Below is a small trained network, with its code and all its weights. Each question gives an input and a class and asks what happens when units are switched off, that is, made to give their printed mean instead of their output.

import numpy as np


def w(rows, s, z=0):
    codes = np.array(rows[::2]) - 128.0
    scale = np.full(codes.shape[1], s)
    scale[-1] = z or s
    return codes * scale


def f(y):
    return np.maximum(y, 0)


def log_softmax(a):
    a = a - a.max(-1, keepdims=True)
    return a - np.log(np.exp(a).sum(-1, keepdims=True))


def net(x, mask):
    res = np.array(x, float).reshape(1, 7) / 4 @ E
    y = f(res @ A[0][:, :-1].T + A[0][:, -1])
    res = res + np.where(mask, y, B[0][:, -1]) @ B[0][:, :-1]
    return log_softmax(res[-1] @ U[:, :-1].T + U[:, -1])


A, B = {}, {}
E = w([
[116,110,52,165,107,149,37,189,95,76,126,146],'x0',
[72,173,137,159,93,213,146,224,136,213,96,90],'x1',
[158,214,163,247,218,225,63,116,230,148,144,116],'x2',
[43,207,112,96,120,99,104,137,97,4,47,104],'x3',
[188,109,62,162,37,118,108,140,27,87,246,143],'x4',
[149,121,125,118,185,181,61,208,113,91,139,180],'x5',
[140,50,102,54,178,136,63,221,79,88,111,206],'x6',
],0.004)
A[0] = w([
[151,113,125,95,93,100,154,92,73,88,182,139,249],'neuron 0',
[110,131,136,72,154,136,106,221,103,95,79,145,138],'neuron 1',
[114,115,134,118,87,113,162,119,118,177,106,117,150],'neuron 2',
[101,115,126,59,142,127,103,233,96,80,72,142,137],'neuron 3',
[133,191,146,124,198,144,170,37,190,143,97,122,119],'neuron 4',
[157,51,125,100,150,129,107,161,116,142,165,152,170],'neuron 5',
[135,150,129,141,142,144,123,131,134,145,130,130,177],'neuron 6',
[159,99,127,74,130,108,160,116,88,136,183,142,233],'neuron 7',
[102,113,111,84,123,117,88,199,87,85,77,131,161],'neuron 8',
[94,143,131,100,42,92,240,86,126,208,99,98,121],'neuron 9',
[138,158,136,176,136,165,113,160,140,145,155,129,134],'neuron 10',
[181,2,111,97,155,119,88,145,117,174,178,156,124],'neuron 11',
[144,153,132,95,92,96,159,89,64,100,164,122,172],'neuron 12',
[118,136,117,150,103,121,112,110,119,101,127,124,129],'neuron 13',
[135,149,135,101,115,117,177,118,114,135,143,128,121],'neuron 14',
[106,136,82,198,64,86,38,75,79,13,127,114,94],'neuron 15',
[125,135,128,131,132,132,129,121,144,140,111,125,149],'neuron 16',
[145,157,157,126,220,138,129,81,200,83,117,146,127],'neuron 17',
[137,162,115,221,134,196,86,203,142,176,164,122,137],'neuron 18',
[94,162,145,158,164,143,132,92,200,194,47,105,228],'neuron 19',
[135,137,125,148,124,143,114,151,134,140,141,118,133],'neuron 20',
[144,179,147,187,161,183,117,169,150,166,161,120,155],'neuron 21',
],0.0092,0.0016)
B[0] = w([
[131,123,146,109,113,125,161,122,95,75,178,121,209],'neuron 0',
[106,140,105,104,133,153,88,137,87,121,66,118,200],'neuron 1',
[123,100,116,135,119,147,165,114,134,140,107,132,172],'neuron 2',
[107,141,102,105,146,158,86,142,71,102,59,125,213],'neuron 3',
[120,171,161,117,170,67,107,102,158,143,128,90,235],'neuron 4',
[156,90,132,129,168,118,113,131,108,150,125,160,195],'neuron 5',
[121,143,129,134,121,129,115,139,138,140,139,128,160],'neuron 6',
[135,108,145,120,142,124,151,120,66,131,159,131,201],'neuron 7',
[114,141,106,105,144,154,96,136,95,87,74,127,200],'neuron 8',
[82,91,122,131,86,147,219,110,139,175,100,94,232],'neuron 9',
[130,143,123,144,105,146,102,149,133,153,152,143,182],'neuron 10',
[170,70,147,127,185,110,127,147,108,167,140,174,220],'neuron 11',
[121,140,134,132,94,130,147,110,108,84,168,111,189],'neuron 12',
[132,131,130,127,121,135,135,139,152,105,137,139,149],'neuron 13',
[111,121,127,125,110,126,143,123,107,139,138,114,158],'neuron 14',
[164,118,105,136,120,129,133,143,193,6,140,156,210],'neuron 15',
[130,130,127,131,134,124,127,122,145,131,119,127,151],'neuron 16',
[129,191,156,113,148,86,85,116,107,115,153,107,214],'neuron 17',
[131,156,115,160,84,179,77,159,119,180,162,153,228],'neuron 18',
[135,143,122,145,161,98,114,118,223,160,82,122,254],'neuron 19',
[127,133,125,135,118,143,113,134,125,142,137,135,154],'neuron 20',
[129,167,123,159,93,142,88,153,140,164,163,143,214],'neuron 21',
],0.024,0.0071)
U = w([
[127,204,210,123,212,12,79,72,191,147,123,70,74],'0',
[183,124,106,122,85,106,144,121,154,7,193,149,3],'1',
[77,73,159,99,42,136,215,69,64,138,173,69,108],'2',
[214,26,181,108,213,89,131,144,72,163,177,206,147],'3',
[82,140,62,48,168,186,57,166,47,87,3,130,215],'4',
[149,173,104,210,48,200,58,199,149,200,198,176,216],'5',
[80,77,106,159,111,123,189,100,223,198,34,89,91],'6',
],0.0043,0.00043)

Each question gives the input, the list of numbers given to net, and the class t.
The units are the neurons (one row each of A and B). Each row of codes is followed by its name. A weight is (code - 128) times the scale printed after its matrix; where a second scale follows, it is the last column's (A, B and U).
mask holds one flag per neuron, in row order. A switched-off neuron (its flag False) gives its mean, the last column of its row in B, instead of its output. The means were averaged over made-up inputs and are rounded, as every weight is.
A unit's drop is (log p(t) with every unit on - log p(t) with that unit switched off) / (log p(t) with every unit on - log p(t) with every unit switched off).
The circuit of an input: a set's keep is (log p(t) with only the set's units on - log p(t) with every unit switched off) / (log p(t) with every unit on - log p(t) with every unit switched off). Starting from the 12 units with the biggest drops (on a tie, the unit counted first), units are removed one at a time, each time the one whose removal leaves the highest keep (on an exact tie, the one counted first), for as long as the keep stays at least 0.8.
circuit, biggest first: the units of the circuit, biggest drop first
top k neurons: the k neurons with the biggest drops, biggest first
drop of u: that unit's drop, to one decimal
input [-5,6,-6,-4,8,6,1], class 3: circuit, biggest first : neuron 11
input [-1,6,-7,-5,-4,1,0], class 6: top 2 neurons : neuron 9; neuron 0
input [2,5,-6,-6,3,4,-4], class 3: top 2 neurons : neuron 11; neuron 5
input [-7,-5,5,-4,3,0,2], class 3: top 3 neurons : neuron 19; neuron 11; neuron 7
input [-6,7,5,0,-2,-8,0], class 6: top 2 neurons : neuron 9; neuron 2
input [2,-2,7,4,0,4,2], class 5: top 2 neurons : neuron 18; neuron 21
input [1,-3,1,-3,-1,-8,1], class 6: top 2 neurons : neuron 17; neuron 9
input [8,8,-7,-4,4,6,-4], class 4: top 4 neurons : neuron 8; neuron 3; neuron 21; neuron 1
input [-1,-5,-1,1,3,-1,5], class 3: top 3 neurons : neuron 11; neuron 5; neuron 7
input [1,-7,-2,1,4,7,0], class 1: top 3 neurons : neuron 15; neuron 0; neuron 12
input [-1,-1,-3,0,6,4,-3], class 1: top 2 neurons : neuron 15; neuron 9
input [-6,0,4,-4,6,-4,-3], class 2: top 2 neurons : neuron 9; neuron 19
input [3,0,7,7,2,3,-4], class 5: drop of neuron 18 : 0.1
input [5,-3,0,5,0,-2,-6], class 1: circuit, biggest first : neuron 15
input [-3,8,1,-6,-3,-4,0], class 6: top 2 neurons : neuron 9; neuron 19
input [1,-4,-7,0,5,-8,-8], class 2: drop of neuron 9 : 0.4
input [3,-2,-4,5,5,-7,-2], class 1: drop of neuron 15 : 1.7
input [-3,1,-4,2,-2,-2,-6], class 6: drop of neuron 9 : 0.2
